In the rows, 128 means zero.
Each row of numbers belongs to one of the nodes below and depends on some of the facts about them. Some rows are named. Which node is each other row?

Known rows:
BK: [ 88 111 124 124 130 154  89 131 153 177  86 183 113 153 134 114  99 139
 131 145 116  89 108 106 130 103 113 110 136 139 121 135 132 128 114 129]
V: [ 96 110 132 152 140 137  89 129 151 171  92 149 108 166 116 120 107 126
 121 141 129 113 115 113 147  76 109 133 146 139 124 134 130 123  99 135]
AE: [ 83  87 111 127 173 157  82 137 165 164  53 154 136 110 123 124  98 122
 145 125 158 110 101 143 127 100 127  70 162 126 113 140 122 131 154 130]
BN: [114 118  98 150 125 112  97 166 167 134  62 142 100 149 109 134 121 149
 154 136 110 115  99 138 169  69 113 103 154 140 124 137 138 137 103 122]
D: [ 79  93 109 108 137 157  95 139 161 189  73 182 118 121 153 107 101 132
 143 135 137  95  94 140 112 103 133  66 143 132 125 136 120 136 151 133]
R: [175 137 122  87 140 127 199 170  91 122 194  60 132  99 154 107 161 109
 137 102 183 150 113  89 167 131 136  98  76 148 152  97  98 153  76 112]
BW: [ 88  99 107 134 145 102  72 122 182 102  42 146 119 108  98  99 118 149
 145 115 141 104 111 121 164  75 138 130 143 145  99 129 114 147 106 134]
F: [182 128 123  67 140 142 186 154  71 104 165  62 153  55 150 114 135 157
 138  99 152 120 148 109 124 170 130  46  69 118 145 130  86 155 111 120]
Y: [ 79  95 116 138 179 123  74 114 172 117  54 153 129 132  88 104 108 144
 139 130 126  85 135 107 174  91 115 136 109 140  89 145 112 127 122 133]
N: [ 88  97 111 111 142 141  79 120 169 151  48 160 143  85 142 110 117 131
 142 124 159 103  94 140 115  88 133  99 155 139 143 125 130 132 123 138]
I: [ 83 126 131 135 119 142  67 129 181 179  86 184 137 145 130 114  92 139
 140 130 134  90 110 128 114 111 106 128 119 125 159 126 134 131 103 129]
AC: [ 96 106 140 160 164 121  63 149 140 151  65 124 105 157 125 112  87 150
 104 127 147 128 125 128 150  67 101 116 147 131 102 139 123 156 101 146]
AQ: [163 122 135  70 148 158 171 141  91 120 180 113 147  93 168  94 131 135
 149  95 133 128 140  61 154 186 174 103  52 108 112 110 107 162 108 117]
BU: [174 120 125  68 136 134 169 121  98  84 139  94 181  45 161  98 165 134
 149  79 166 143 124  89 125 159 179 111  75 126 149  96 103 162  83 130]
E: [ 92 119 135 126 128 143  76 105 167 173  68 174 148 131 127 119 119 141
 133 137 133  98 101 124 119  92 111 137 146 122 148 137 127 126 103 136]
BL: [ 79 105 119 132 149 127 100 125 168 153  83 146 131 144  91 118 121 109
 138 145 150  84 108 122 149  86  93 130 129 158 136 129 113 102 112 129]
AK: [100 120 125 114 142 139 108 105 162 161  73 156 127 136 114 126 135 141
 127 141 130  90  95 110 147  69  94 133 129 137 125 152 114 121 119 135]
AW: [ 99 121 138 121 133 134  81  89 168 162  49 170 148 119 130 123 128 154
 132 132 132 100  97 115 119  80 109 134 135 115 150 149 127 130 106 144]
G: [165 124 118  77 150 146 201 137 101 109 200  78 161  96 134 110 154  99
 147 109 168 120 137  78 164 163 144 112  58 149 144 108  87 128 105 110]

Some facts about the nodes:
Ξ: points at; Θ: belongs to class
A Ξ S; AA Ξ S; AB Ξ BW
AD Ξ T; AE Ξ AZ; AF Ξ L
AG Ξ M; AH Ξ K; AI Ξ AJ
AI Ξ O; AJ Ξ O; AK Ξ O
AK Ξ K; AL Ξ AH; AL Ξ O
AM Ξ BG; AN Ξ AQ; AN Ξ BK
AO Ξ AB; AP Ξ BW; AQ Ξ S
AQ Ξ O; AS Ξ Y; AS Ξ O
AT Ξ BR; AT Ξ AS; AU Ξ AH
AW Ξ BO; AW Ξ K; AX Ξ D
AY Ξ E; AY Ξ BO; B Ξ BT
B Ξ BR; BA Ξ C; BA Ξ O
BB Ξ BQ; BB Ξ BO; BC Ξ Y
BC Ξ O; BD Ξ S; BD Ξ Y
BE Ξ S; BE Ξ AQ; BE Ξ O
BF Ξ V; BF Ξ O; BG Ξ BD
BG Ξ A; BH Ξ AK; BH Ξ Y
BI Ξ BR; BI Ξ AC; BK Ξ AQ
BK Ξ O; BL Ξ Y; BM Ξ AX
BN Ξ AJ; BO Ξ A; BQ Ξ AR
BR Ξ AB; BR Ξ O; BS Ξ BW
BS Ξ N; BT Ξ Y; BU Ξ BO
BV Ξ BW; BV Ξ AB; BV Ξ AJ
BW Ξ Y; BX Ξ Y; BX Ξ O
D Ξ AZ; D Ξ AQ; E Ξ S
E Ξ O; E Ξ AW; G Ξ Y
H Ξ BW; I Ξ S; J Ξ BH
J Ξ AB; J Ξ AV; L Ξ AB
L Ξ BN; N Ξ AZ; N Ξ BO
P Ξ BT; P Ξ AE; Q Ξ BT
Q Ξ BD; Q Ξ U; R Ξ AB
R Ξ AT; T Ξ O; U Ξ O
V Ξ BR; V Ξ O; W Ξ BW
W Ξ BU; X Ξ AS; Y Ξ O
Z Ξ BD; A Θ 3; AA Θ 3
AB Θ 3; AC Θ 3; AD Θ 3
AE Θ 3; AF Θ 3; AG Θ 3
AH Θ 3; AI Θ 295; AJ Θ 295
AK Θ 3; AL Θ 3; AM Θ 3
AN Θ 3; AO Θ 295; AP Θ 295
AQ Θ 295; AR Θ 3; AS Θ 295
AT Θ 3; AU Θ 295; AV Θ 295
AW Θ 3; AX Θ 295; AY Θ 3
AZ Θ 295; B Θ 295; BA Θ 3
BB Θ 295; BC Θ 295; BD Θ 3
BE Θ 3; BF Θ 3; BG Θ 3
BH Θ 3; BI Θ 295; BK Θ 3
BL Θ 3; BM Θ 3; BN Θ 3
BO Θ 295; BP Θ 3; BQ Θ 295
BR Θ 3; BS Θ 3; BT Θ 3
BU Θ 295; BV Θ 3; BW Θ 3
BX Θ 3; C Θ 3; D Θ 3
E Θ 3; F Θ 295; G Θ 295
H Θ 3; I Θ 3; J Θ 3
K Θ 295; L Θ 295; M Θ 3
N Θ 3; O Θ 3; P Θ 295
Q Θ 295; R Θ 295; S Θ 295
T Θ 3; U Θ 295; V Θ 3
W Θ 3; X Θ 295; Y Θ 3
Z Θ 3

Rows to name:
No name comes twice in this set of rows, the named rows included.
[171 124 114  71 134 125 196 147 108  93 172  72 153  55 152 106 177 105
 158  89 187 143 116  96 157 153 172 119  85 163 144  99  94 152  84 104] : AP
[186 112 125  83 151 137 194 131  54  83 136 102 213  65 169  89 147 159
 138 106 157 132 137 101 122 156 160  60  67 112 174 108 110 151  95 142] : BQ
[162  94 120  68 179 164 161 139  90  91 144  98 163  54 167  98 136 140
 154  74 161 138 144  90 144 180 195  60  74 106  97 108 100 175 142 132] : AZ
[164 121 152  84 159 148 142 125  99  77 151 120 162 104 147  85 119 169
 152  70 128 126 169  59 164 201 178 111  27  88  99 112 106 181 108 131] : S
[ 86 115 133 144 143 130  61 111 180 145  48 184 154 123 119 103  93 162
 146 122 129  97 122 130 124 116 115 126 115 108 149 132 136 144 116 139] : A
[178 132 120  73 169 119 206 143 102  85 165  69 139  94 134  98 167 151
 144  87 163 127 128  74 189 147 127  90  31 119 122 116  95 164 109 118] : AV
[ 87  90 117 152 183 142  68 135 173 141  62 141 138 146  94 126  95 123
 135 130 143 112 128 131 158 100 108 107 136 134 105 135 126 125 135 134] : BT
[181 118 121  76 136 139 193 122  74 106 146 110 212  66 172 103 158 134
 141 114 172 137 125  99 108 157 161  68  75 114 194 113 107 145  89 139] : BB
[ 97 123 112 120 136 110 133 137 181 176  78 131 113 140 114 120 136 127
 140 148 169  95  74 136 163  56  74 114 123 157 157 144 119 126 114 125] : J
[ 80 112 128 150 157 138  70 124 184 147  73 166 147 146  99 125  91 143
 148 126 139  92 122 123 140 119 101 132 114 125 137 131 130 123 119 129] : BD
[113 128 137 111 146 145  80  88 161 164  51 156 136 106 116 142 134 160
 119 131 107 102 103 103 139  70  94 132 135 106 110 168 115 131 129 151] : AH
[ 95 119 117 124 149 117 114 120 174 160  72 144 127 147 105 115 133 136
 135 141 139  89  94 117 162  70  79 119 114 140 138 141 111 120 124 130] : BH

The same nodes again, as new rows of numbers:
Some rows with their names:
W: [120 104 112 135 149 157 159 156 124 129 109 136  84 149  93 122 114 127
 109 128  84 124 136 115 130 122 119 146 135 121 112 149 117 131 123 134
 140 117 161 116 118 115]
E: [122 106 112 132 142 158 155 152 127 127 123 136  99 160  94 119 128 126
 107 142  97 128 140 116 134 147 132 146 139 128 120 119 118 139 125 125
 130 129 159  93 120 144]
BU: [111 135 141 111  90  93  31  72 158 113 115 134 114  65 182 134 148 122
 113 131 176 103 105 160 121  91 144 134 120 130 100 124 118 117 145 148
 122 131  63 171 144 137]
AB: [132 120 104 131 132 128 185 164 140 131 132 107 146 178  99 139  89 133
 140 121 115 164 130 133 129 139  85 140 123 154 119 155 116 135 146 114
 124 131 168  91 120 124]
AL: [140 106 116 133 155 169 157 173 122 138 127 136 118 148 102 120 125 124
 118 140  95 132 135 106 121 147 146 143 136 107 145 108 136 138 110 128
 139 129 166 108 117 140]
AH: [157 104 103 123 144 150 150 170 153 146 134 127 128 152 105 120 112 107
 114 149 114 162 140 118 109 154 141 162 133 115 140  93 126 145 127 115
 115 134 174  86 119 152]
AC: [154 107 106 125 142 132 186 149 110 133 152 103 141 188 131  98 116 116
 155 123 129 159 130 140 152 153 109 131 142 146 122 154 144 120 150 127
 148 133 185 110 118 117]
BV: [119 108 119 137 157 165 183 166 102 124 117 125 115 154  96 138 115 138
 128 120  87 131 124 111 132 128 125 132 133 120 128 146 125 131 110 131
 144 117 158 125 115 110]
BS: [125 119 106 151 151 153 172 161 117 135 123 132  79 151  95 127 118 127
 121 127  78 122 135 113 129 116 120 137 141 127 115 143 111 124 118 131
 137 123 174 124 127 109]
AR: [148 116  81 125 165  90 129  96 135 120 146 122 149 161  72  65  81 110
 125 164 112 145 136 114 117 132 109 147 120 126 105 117 131 128  95 120
  76 163 179 106 108 102]
L: [104 133 161 110 101 105  76  96 134 112 105 114 179  69 191 173 141 139
 148 115 176 120  86 148 126  89 133 125 111 119 131 128 121 120 119 149
 131 121  64 198 139 125]
X: [124 149 168 122 101 106  53  93 137 117 125 145 157  68 186 143 153 144
 143 113 174 108 105 150 125 101 152 103 116 111 145 119 149 117 129 142
 137 122  59 184 142 129]
BM: [126 141 102 153 153 141 192 144 100 152 140 120  93 157  93 122 138 110
 127 139  85 115 153  95 133 131 127 129 157 149 126 130 111 124 117 130
 121 135 174 112 132 113]
BX: [129 119 123 140 147 159 168 167 109 130 126 141 123 157  94 124 127 139
 126 129  93 129 138 113 134 145 122 120 128 116 143 129 134 135 109 122
 144 118 161 104 115 124]
BR: [132 114 111 130 139 138 178 165 123 131 135 116 136 178 108 123 110 131
 139 122 114 149 129 127 136 144 107 132 125 140 127 142 128 131 141 119
 139 129 171  97 118 124]
BC: [109 138 168 124 103 108  56 104 128 114 116 146 150  62 183 145 158 146
 136 110 168 100 103 152 123  98 155  99 116 103 145 113 149 119 117 146
 140 120  62 184 140 126]
BF: [132 116 119 135 149 159 169 162 102 132 128 134 128 166 100 122 135 138
 127 124  94 126 132 108 136 145 124 125 133 118 140 127 131 133 117 128
 150 127 166 108 114 124]
BO: [119 137 133 113  79  80  29  71 173 119 121 131 129  78 179 131 144 121
 118 133 188 114 112 164 122  99 137 134 115 143  99 126 109 123 160 136
 109 140  63 154 145 151]
BN: [127 113 104 132 138 153 175 151 120 131 122 113 148 174  99 139 122 135
 131 133 102 145 130 109 133 147 109 148 121 142 130 128 105 138 117 108
 128 130 171  96 109 134]

Name these rows:
No name comes twice in this set of rows, the named rows included.
[112 139 164 123 101 102  63 103 138 114 113 134 148  62 180 152 139 144
 143 105 168 114  99 154 119  83 142 107 111 114 133 139 140 113 127 147
 143 115  57 192 144 119] : AP
[113 146 150 118  83 101  48  82 147 120 126 131 149  85 180 143 157 134
 132 121 183 106 110 156 125 109 139 112 115 141 126 119 122 122 155 135
 120 138  59 154 143 152] : AQ
[112 151 174 126 100 115  55  98 127 105 118 149 136  60 181 142 158 145
 132 118 169 101 119 149 128 101 162  97 122 102 139 128 158 118 113 143
 138 113  52 194 147 124] : Q
[149 133 138 106  87  89  30  97 188 131 131 127 163  70 199 139 138 112
 127 136 204 145 105 170 102 110 153 138 105 121 143  93 131 130 149 137
 106 142  70 149 144 164] : K
[124 106 111 126 146 168 142 144 120 127 121 141  83 155  91 111 125 117
 102 142  91 119 140 104 133 135 133 152 143 123 113 125 116 135 122 133
 131 126 159 103 119 136] : AY
[150 133  99 143 120 127 167 160 153 138 134 126 149 181  88 123 108 141
 135 134 115 166 142 137 123 154  91 132 113 153 133 139 125 143 144 100
 119 132 171  70 119 136] : Y
[176 160 137  91 163 111 187  77 109 190 161 101 109 121 112 108  75 100
 119 121  90 138 169 101 117 178 100 138 112 122 143 143 106 110 154 103
 145 123 179  77 113 101] : M
[120 116 107 127 126 146 158 136 136 127 125 130  98 170  85 114 120 123
 101 142 106 134 155 118 139 155 112 147 138 157  99 136 112 142 143 110
 122 132 162  79 122 149] : A
[128 120 112 136 141 148 166 158 117 137 133 130 141 174  91 123 128 138
 129 130 102 142 133 119 130 153 116 131 124 134 140 126 125 139 126 112
 133 130 170  84 113 138] : T
[141 115 121 134 149 151 172 174 127 134 132 133 124 152  94 126 110 129
 121 131 105 144 140 111 120 147 123 128 134 115 140 117 145 141 125 118
 126 128 156  93 124 132] : BH
[140 144  85 165 147 131 175 146 123 158 140 122  85 159  93 118 134 108
 130 138  86 129 154 108 126 126 118 142 149 157 117 137 100 123 125 123
 117 136 183 111 135 112] : AE
[120 166 153 148 108 100  66  98 134 133 125 138 117  51 181 141 168 127
 143 116 162  97 119 147 123  79 155  97 135 115 141 134 139 107 113 152
 128 120  70 203 158 108] : P
[153 132  85 134 110 115 164 154 166 143 144 111 167 199  96 126 107 134
 133 138 128 178 139 140 125 166  78 140 103 179 126 131 106 147 159  89
 110 148 177  44 111 156] : O
[142 126  98 139 123 127 173 164 150 135 125 118 142 172  95 133  99 136
 130 121 109 164 134 140 125 144  87 136 114 153 121 147 118 135 141 105
 126 128 168  85 121 123] : BW

The same nodes again, as new rows of numbers:
Some rows with their names:
P: [105 112 113 139 158 159 107 174  98 127 189 158  84 148  40 184 101 156
 132 107  87 112 117  79 176 157 113 166 117 122 150 222  93 117 120 132
 164  97 110 107 152]
AW: [147 113 118 135 118  80 154  86 152 115 119 114 154 100 165  88 119  88
 142 128 156 126 139 133  97 110 111  90 155 156 130  63 177 136 132 106
 110 115 134 149 127]
BG: [130 139 143 156 123  74 142 106 127 126 121 118 164 145 180  87 162 112
 118 141 136 132 136 205 132 102 174 128 170 135  90  78 137 139 138 115
 126 102 185 138 112]
AY: [142 114 125 126 122  94 143 100 147 117 104 121 161 123 182  85 126  99
 134 138 162 124 136 142 100 104 127 108 131 150 122  79 148 152 133 123
 105 127 135 147 121]
AB: [131 163 154 129 103 111 160  76 159 180 102 122 141 114 191 125 144 133
 133 149 158 110 120 119  91  91 127  99 108 118 125  90 146 167 146 138
 128 167 173 135  76]
S: [106 104 146 114 160 189 138 160  70 137 176 111  78 169  12 173  90 143
 106 120  80  86 128  86 150 159 120 159 144  91 154 234  92 130 128 123
 141  96  81 112 146]
BD: [151 127 130 131 124 109 146  96  94 145 123 104 160 150 160  81 161  97
  93 145 138 132 149 197 113 121 173 109 164 119  91  74 140 141 124 158
 119 147 154 144 104]
BL: [156 131 113 116 116 113 128 106 119 141 113 129 158 117 170  93 146  97
 119 138 160 148 136 153 110 134 145  91 131 138 106  63 153 126 120 163
 132 161 142 143 114]
AP: [ 90 142 131 126 140 176 125 164 106 157 179 145  76 145  63 199  82 163
 119  95  86 101 120  45 158 138 109 162 127 100 148 229  95 112 124 122
 176 105 138 114 150]
AO: [ 94 120 127 133 158 179 115 156 107 141 188 154  75 127  39 200 104 167
 127 130  91 102  96  59 168 144 114 166 102 110 159 224  96 133 146 118
 159 102 121 100 139]
BP: [151 140 145 124 118  99 134 108 151 133  96 118 154 132 171  92 153 106
 140 129 152 137 134 164  99 118 128 100 136 134 111  79 151 146 119 129
 108 141 130 133 110]
BI: [113 113 125 135 158 182 125 178 111 119 192 149  83 146  47 182 118 173
 128 106  81 110 105  75 170 152 108 178 106 115 158 223 104 122 137 111
 161  93 122 105 165]
I: [149 122 151 112 123 105 157 101 119 138  94  97 151 144 159  82 140 104
 117 141 148 115 146 170  93 112 143  97 145 118 112  79 143 157 134 138
  99 141 117 145 101]
AC: [158 129 145 122 115 103 134 114 159 133  94 116 151 145 185  97 156 113
 147 125 155 139 127 172 102 128 126  98 129 138 112  83 156 149 120 130
 112 140 132 127 114]
BN: [110 142 138 141 136 100  89  76 156 120  82 137 148 122 156 105 133  94
 141 176 164 140 127 171 115 106 136  92 125 160  93  70 126 161 138 139
 111 132 128 121  77]
U: [ 83 118 116 150 133 191 108 168 106 103 153 139  83 126  57 203  98 175
 110 118  67 117 119  72 175 150 130 196 126 122 152 214  84  74 116 111
 140 103 104 112 160]
AT: [180 116 127 119 131 110 160 115 156 120 117 125 143 124 180  87 193 137
 142 141 151 123 116 169 104 118 134 115  91 133 132  73 163 156 143 126
 105 154 148 138 121]
N: [137 105 109 150 120  58 134 116 148 117  95 133 149 142 197  68 116 108
 150 117 168 122 148 143 107 111 109 108 116 157 137  94 135 146 127 141
 110 143 133 164 114]
T: [133 139 133 142  97 122 131 106 161 111  64 110 160 114 188 109 146 128
 125 135 146 142 137 159 108 110 144 129 131 139 114  68 143  99 120 119
  89 153 128 140 113]

Rows to name:
No name comes twice in this set of rows, the named rows included.
[ 60 124 114 155 140 189  75 154 113 101 136 152  75 123  38 204  86 159
 111 142  79 124 119  69 178 137 130 178 124 131 137 210  70  81 120 112
 135 101  98  98 140] : AJ
[143 143 148 106 114  91 142 120 137 123  98 120 158 106 176  91 140 116
 140 136 158 144 139 169 107 107 131 103 130 115 128  75 137 141 143 125
 111 148 128 141 120] : AN
[101 120 153  85 157 210 100 186 121 111 179 150  90 160  64 193  85 139
 133 103 105 133  91  76 164 159 112 163 128 117 134 224 104 125 113 109
 179  76 104 102 185] : BQ
[153 124 129 141 117 128 154 100 164 120  88 113 146 111 189 105 190 153
 132 155 139 116 123 157 110 109 141 125  92 133 138  71 154 139 143 120
  84 164 148 133 107] : BR
[144 148 147 113 120  83 136 117 142 127 107 128 153 119 176  91 148 109
 138 131 155 149 132 168 116 114 134  98 130 126 113  74 139 145 139 128
 120 137 140 133 112] : BM
[155 125 122 141 107 126 148 111 164 111  82 107 152 116 190 100 178 148
 131 144 136 129 129 168 107 115 147 133 108 135 132  72 155 116 127 117
  86 151 140 141 121] : V
[133 156 147 102  94 102 144 127 138 112  77 114 159  85 181  97 136 132
 128 143 149 150 147 164 115 100 140 113 130 116 125  66 122 109 142 120
  86 152 123 141 128] : BK
[ 75 121 116 148 147 192  93 163 110 112 155 145  83 127  41 201  85 159
 114 128  83 118 117  72 173 151 129 183 121 124 145 217  79  97 122 114
 144 101 106 105 151] : AI
[116 120  96 120 150 189 104 170  72 128 201 158  89 130  40 187  93 142
 107 110  83 123 110  64 160 166 128 161 121 120 142 210  98 103 119 147
 176 114 123 108 165] : G
[153 135 163 100 119 126 124 117 167 120  91 117 155 152 188  94 144 103
 154 127 165 151 117 171  96 130 126  95 132 137 100  80 157 147 111 129
 122 134 125 128 124] : AR
[ 86  88  99 127 159 167 127 175 110  96 201 156  91 136  64 170  52 132
 121 110 104 102 110  38 169 131 113 172 121 139 162 215 100 125 131 103
 169  72 131 137 184] : BU
[139 115 132 125 114 117 154  91 130 119  85  91 151 124 164  86 134 112
 114 149 147 121 154 156  92 113 138 105 140 131 124  72 143 133 129 129
  77 146 105 149 110] : E
[120 105  82 118 151 208 105 180  87 113 191 146  87 120  41 190 108 168
 106 121  86 125 113  64 168 160 131 173 104 124 151 196 102  83 123 137
 156 127 117 111 174] : AS
[103 119  93 133 140 200 104 174  90 115 176 145  86 126  40 194  93 159
 103 121  83 124 118  63 171 158 129 176 120 121 144 212  98  80 112 136
 163 118 114 113 162] : BC

